Below are the code and all the weights of a small trained network. Each question names an input and a class and asks about switching units off, where a switched-off unit gives its printed mean instead of its output.

import numpy as np


def w(rows, s, z=0):
    codes = np.array(rows[::2]) - 128.0
    scale = np.full(codes.shape[1], s)
    scale[-1] = z or s
    return codes * scale


def norm(h):
    return h / np.sqrt((h * h).mean(-1, keepdims=True) + 1e-5)


def f(y):
    return y / 2 * (1 + np.tanh(0.7978845608 * (y + 0.044715 * y**3)))


def log_softmax(a):
    a = a - a.max(-1, keepdims=True)
    return a - np.log(np.exp(a).sum(-1, keepdims=True))


def net(x, mask):
    res = np.array(x, float).reshape(1, 6) / 4 @ E
    u = 0
    for l in range(2):
        y = f(norm(res) @ A[l][:, :-1].T + A[l][:, -1])
        res = res + np.where(mask[u : u + 7], y, B[l][:, -1]) @ B[l][:, :-1]
        u += 7
    return log_softmax(norm(res)[-1] @ U[:, :-1].T + U[:, -1])


A, B = {}, {}
E = w([
[94,117,173,169,68,143,130],'x0',
[142,150,100,174,136,192,114],'x1',
[161,96,102,112,141,122,150],'x2',
[168,78,6,71,184,106,97],'x3',
[212,75,141,107,111,155,181],'x4',
[132,57,97,142,72,136,129],'x5',
],0.0013)
A[0] = w([
[66,148,130,187,127,155,90,123],'0.n1',
[121,248,206,180,141,153,137,70],'0.n2',
[116,117,129,205,81,254,127,9],'0.n3',
[100,158,208,154,25,111,140,100],'0.n4',
[172,85,36,83,153,127,135,58],'0.n5',
[108,129,107,191,132,97,59,99],'0.n6',
[200,82,183,103,114,192,190,82],'0.n7',
],0.003,0.0013)
B[0] = w([
[190,93,172,33,115,187,156,179],'0.n1',
[111,36,26,139,234,189,114,255],'0.n2',
[47,184,66,65,56,138,68,167],'0.n3',
[62,20,156,163,74,75,190,242],'0.n4',
[82,6,98,192,46,90,126,222],'0.n5',
[190,154,185,107,108,99,143,139],'0.n6',
[198,181,174,139,145,41,140,203],'0.n7',
],0.0023,0.00095)
A[1] = w([
[253,141,162,121,126,122,174,135],'1.n1',
[224,121,187,84,158,69,166,98],'1.n2',
[223,217,67,69,182,87,47,62],'1.n3',
[130,82,45,206,112,110,122,111],'1.n4',
[69,190,122,44,178,48,82,110],'1.n5',
[182,50,86,170,142,126,100,154],'1.n6',
[112,175,108,107,49,226,32,4],'1.n7',
],0.0033,0.0011)
B[1] = w([
[92,199,176,68,154,98,31,171],'1.n1',
[142,216,154,69,74,238,28,180],'1.n2',
[91,102,196,164,44,97,181,246],'1.n3',
[168,115,128,33,169,101,120,192],'1.n4',
[253,193,73,207,108,83,185,199],'1.n5',
[108,99,106,99,215,94,55,217],'1.n6',
[124,212,69,66,78,165,133,140],'1.n7',
],0.0031,0.0014)
U = w([
[201,198,81,213,122,18,212,99],'0',
[89,167,109,194,254,195,173,1],'1',
[81,184,33,84,40,215,132,53],'2',
[178,206,223,50,131,141,49,182],'3',
[180,20,36,36,179,46,54,177],'4',
[47,24,217,175,56,125,205,229],'5',
],0.0078,0.00087)

Each question gives the input, the list of numbers given to net, and the class t.
The units are the neurons (one row each of A and B). Each row of codes is followed by its name. A weight is (code - 128) times the scale printed after its matrix; where a second scale follows, it is the last column's (A, B and U).
mask holds one flag per neuron, layer by layer. A switched-off neuron (its flag False) gives its mean, the last column of its row in B, instead of its output. The means were averaged over made-up inputs and are rounded, as every weight is.
A unit's drop is (log p(t) with every unit on - log p(t) with that unit switched off) / (log p(t) with every unit on - log p(t) with every unit switched off).
The circuit of an input: a set's keep is (log p(t) with only the set's units on - log p(t) with every unit switched off) / (log p(t) with every unit on - log p(t) with every unit switched off). Starting from the 12 units with the biggest drops (on a tie, the unit counted first), units are removed one at a time, each time the one whose removal leaves the highest keep (on an exact tie, the one counted first), for as long as the keep stays at least 0.8.
circuit, biggest first: the units of the circuit, biggest drop first
top k neurons: the k neurons with the biggest drops, biggest first
top k neurons in layer l: the k neurons of layer l with the biggest drops, biggest first
input [4,6,-5,8,-4,-1], class 2: circuit, biggest first	(1.n7, 0.n2)
input [-8,0,2,-2,1,-2], class 3: circuit, biggest first	(1.n2)
input [-7,-2,-6,-7,2,-5], class 1: top 3 neurons	(0.n2, 1.n3, 0.n5)
input [5,4,1,2,0,4], class 2: top 3 neurons	(0.n3, 1.n7, 0.n2)
input [8,7,-4,8,2,-5], class 2: circuit, biggest first	(1.n7, 0.n2)
input [-2,-5,7,8,-7,-7], class 0: circuit, biggest first	(1.n5, 1.n3)
input [-3,-6,1,7,-6,-3], class 0: top 2 neurons	(1.n5, 0.n2)
input [-2,0,-4,-2,-7,7], class 2: circuit, biggest first	(1.n7, 0.n1)
input [3,6,0,-1,1,8], class 2: top 2 neurons in layer 1	(1.n7, 1.n3)
input [4,6,-1,5,1,-3], class 2: circuit, biggest first	(1.n7, 0.n2)
input [1,-4,4,-2,-4,-5], class 0: top 2 neurons	(1.n5, 0.n5)
input [0,-7,0,-5,-2,-8], class 1: circuit, biggest first	(0.n2, 1.n3)
input [5,-4,4,2,6,1], class 3: top 2 neurons in layer 1	(1.n2, 1.n1)
input [5,4,-3,2,-1,-4], class 2: top 4 neurons	(0.n3, 1.n7, 0.n1, 0.n5)
input [4,-3,2,-2,-5,-6], class 1: top 3 neurons	(0.n2, 1.n3, 0.n5)
input [0,7,-1,3,-3,-2], class 2: top neuron	(1.n7)
input [-6,8,-8,4,-7,-8], class 0: top 3 neurons	(1.n5, 1.n3, 1.n2)
input [5,1,5,0,0,6], class 4: top 3 neurons in layer 1	(1.n3, 1.n4, 1.n2)
input [-5,-8,-8,-3,6,6], class 3: top 2 neurons	(1.n2, 0.n7)
input [-3,-8,-4,4,6,-8], class 3: top 3 neurons	(1.n2, 0.n3, 1.n1)
input [-1,1,4,1,6,1], class 3: top 4 neurons	(0.n7, 0.n2, 1.n2, 1.n1)
input [2,0,-2,-4,8,-4], class 3: circuit, biggest first	(1.n1)
input [-6,-4,-7,-3,-1,-7], class 0: top 2 neurons	(1.n5, 1.n6)
input [-7,-2,3,2,3,-7], class 3: top 3 neurons in layer 1	(1.n2, 1.n1, 1.n3)
